Below is a small trained network, with its code and all its weights. Each question gives an input and a target symbol and asks what happens when units are switched off, that is, made to give their printed mean instead of their output.

import numpy as np


def w(rows, s, z=0):
    codes = np.array(rows[::2]) - 128.0
    scale = np.full(codes.shape[1], s)
    scale[-1] = z or s
    return codes * scale


def norm(h):
    return h / np.sqrt((h * h).mean(-1, keepdims=True) + 1e-5)


def f(y):
    return y / 2 * (1 + np.tanh(0.7978845608 * (y + 0.044715 * y**3)))


def softmax(a):
    e = np.exp(a - a.max(-1, keepdims=True))
    return e / e.sum(-1, keepdims=True)


def log_softmax(a):
    a = a - a.max(-1, keepdims=True)
    return a - np.log(np.exp(a).sum(-1, keepdims=True))


def net(x, mask):
    ids = ['ΓΛΞΦαβδζηθμστψω'.index(c) for c in x.split()]
    T = len(ids)
    res = E[ids] + P[:T]
    r = norm(res)
    for j in range(2):
        rows = slice(2 * j, 2 * j + 2)
        q, k, v = (r @ M[0][rows].T for M in (Q, K, V))
        z = softmax(np.where(np.tri(T) > 0, q @ k.T / 2**0.5, -1e9)) @ v
        o = O[0][rows]
        res = res + np.where(mask[j], z, o[:, -1]) @ o[:, :-1]
    y = f(norm(res) @ A[0][:, :-1].T + A[0][:, -1])
    res = res + np.where(mask[2:6], y, B[0][:, -1]) @ B[0][:, :-1]
    return log_softmax(norm(res)[-1] @ U[:, :-1].T + U[:, -1])


Q, K, V, O, A, B = {}, {}, {}, {}, {}, {}
E = w([
[215,138,101,64],'Γ',
[108,126,172,176],'Λ',
[100,96,91,47],'Ξ',
[79,163,187,185],'Φ',
[98,126,85,35],'α',
[130,95,183,102],'β',
[37,171,185,195],'δ',
[177,156,186,211],'ζ',
[10,135,74,89],'η',
[115,45,112,57],'θ',
[166,122,163,211],'μ',
[132,90,181,136],'σ',
[126,134,152,197],'τ',
[195,202,193,183],'ψ',
[156,148,31,96],'ω',
],0.013)
P = w([
[151,150,121,163],'0',
[99,194,170,2],'1',
[90,96,56,222],'2',
[109,141,135,162],'3',
[97,246,167,40],'4',
[95,96,41,222],'5',
[106,138,138,162],'6',
[191,174,63,106],'7',
],0.013)
Q[0] = w([
[150,113,1,182],'h0',
[165,157,121,203],'h0',
[157,209,180,179],'h1',
[147,238,145,41],'h1',
],0.0096)
K[0] = w([
[255,193,68,142],'h0',
[180,225,151,199],'h0',
[112,184,190,227],'h1',
[150,239,73,142],'h1',
],0.0097)
V[0] = w([
[10,51,197,97],'h0',
[31,165,184,196],'h0',
[229,60,74,90],'h1',
[101,188,171,253],'h1',
],0.0058)
O[0] = w([
[254,201,74,147,67],'h0',
[98,131,193,178,183],'h0',
[151,186,153,178,54],'h1',
[153,120,103,89,250],'h1',
],0.0099,0.0023)
A[0] = w([
[101,148,42,166,101],'n0',
[73,211,167,9,253],'n1',
[129,41,112,160,174],'n2',
[117,112,129,162,102],'n3',
],0.012,0.005)
B[0] = w([
[70,156,162,241,161],'n0',
[175,139,79,2,254],'n1',
[171,116,28,106,185],'n2',
[35,99,123,33,140],'n3',
],0.0097,0.0092)
U = w([
[162,144,91,15,196],'Γ',
[164,155,71,51,148],'Λ',
[149,233,67,158,255],'Ξ',
[245,80,96,143,109],'Φ',
[66,180,85,112,31],'α',
[197,160,167,175,111],'β',
[75,151,54,107,20],'δ',
[54,76,83,139,73],'ζ',
[97,98,119,117,23],'η',
[111,68,242,217,150],'θ',
[138,100,105,137,55],'μ',
[218,198,52,228,61],'σ',
[135,164,232,120,148],'τ',
[29,157,163,108,120],'ψ',
[35,132,175,89,66],'ω',
],0.013,0.007)

Each question gives the input, a string of symbols that net reads in full, and the target symbol t.
The units are the heads (2 rows each of Q, K, V and O) and the neurons (one row each of A and B). Each row of codes is followed by its name. A weight is (code - 128) times the scale printed after its matrix; where a second scale follows, it is the last column's (O, A, B and U).
mask holds one flag per unit, heads first, then neurons. A switched-off unit (its flag False) gives its mean, the last column of its rows in O or B, instead of its output. The means were averaged over made-up inputs and are rounded, as every weight is.
A unit's drop is (log p(t) with every unit on - log p(t) with that unit switched off) / (log p(t) with every unit on - log p(t) with every unit switched off).
The circuit of an input: a set's keep is (log p(t) with only the set's units on - log p(t) with every unit switched off) / (log p(t) with every unit on - log p(t) with every unit switched off). Starting from all 6 units, units are removed one at a time, each time the one whose removal leaves the highest keep (on an exact tie, the one counted first), for as long as the keep stays at least 0.8.
circuit, biggest first: the units of the circuit, biggest drop first
top k neurons: the k neurons with the biggest drops, biggest first
drop when u is switched off: that unit's drop, to one decimal
input θ θ ζ ζ ζ Φ, target θ: circuit, biggest first : [n1]
input ζ ζ δ ψ θ ζ Ξ ζ, target Φ: top 3 neurons : [n1; n0; n3]
input ζ σ δ μ Φ β, target ζ: circuit, biggest first : [n1; h0; n2]
input ζ Φ Ξ Φ ζ ζ, target ζ: top 2 neurons : [n1; n3]
input ζ ω σ δ ζ μ, target ζ: top 3 neurons : [n3; n1; n2]
input Φ ψ ζ θ, target σ: circuit, biggest first : [h0; n1; h1]
input ζ μ ζ τ, target ζ: circuit, biggest first : [n1; h1; h0; n2]
input τ θ ζ τ, target ζ: top 2 neurons : [n1; n2]
input ζ α ψ, target ζ: top 3 neurons : [n1; n3; n2]
input ζ ψ η ψ, target τ: circuit, biggest first : [n1; h0; h1]
input θ Ξ ζ ζ Λ μ, target θ: drop when n1 is switched off : 0.5
input ζ ζ α, target ζ: drop when n1 is switched off : 0.3
input ψ Φ τ σ, target Φ: drop when h1 is switched off : 1.1
input θ σ θ Λ δ Ξ ζ, target θ: circuit, biggest first : [n1]
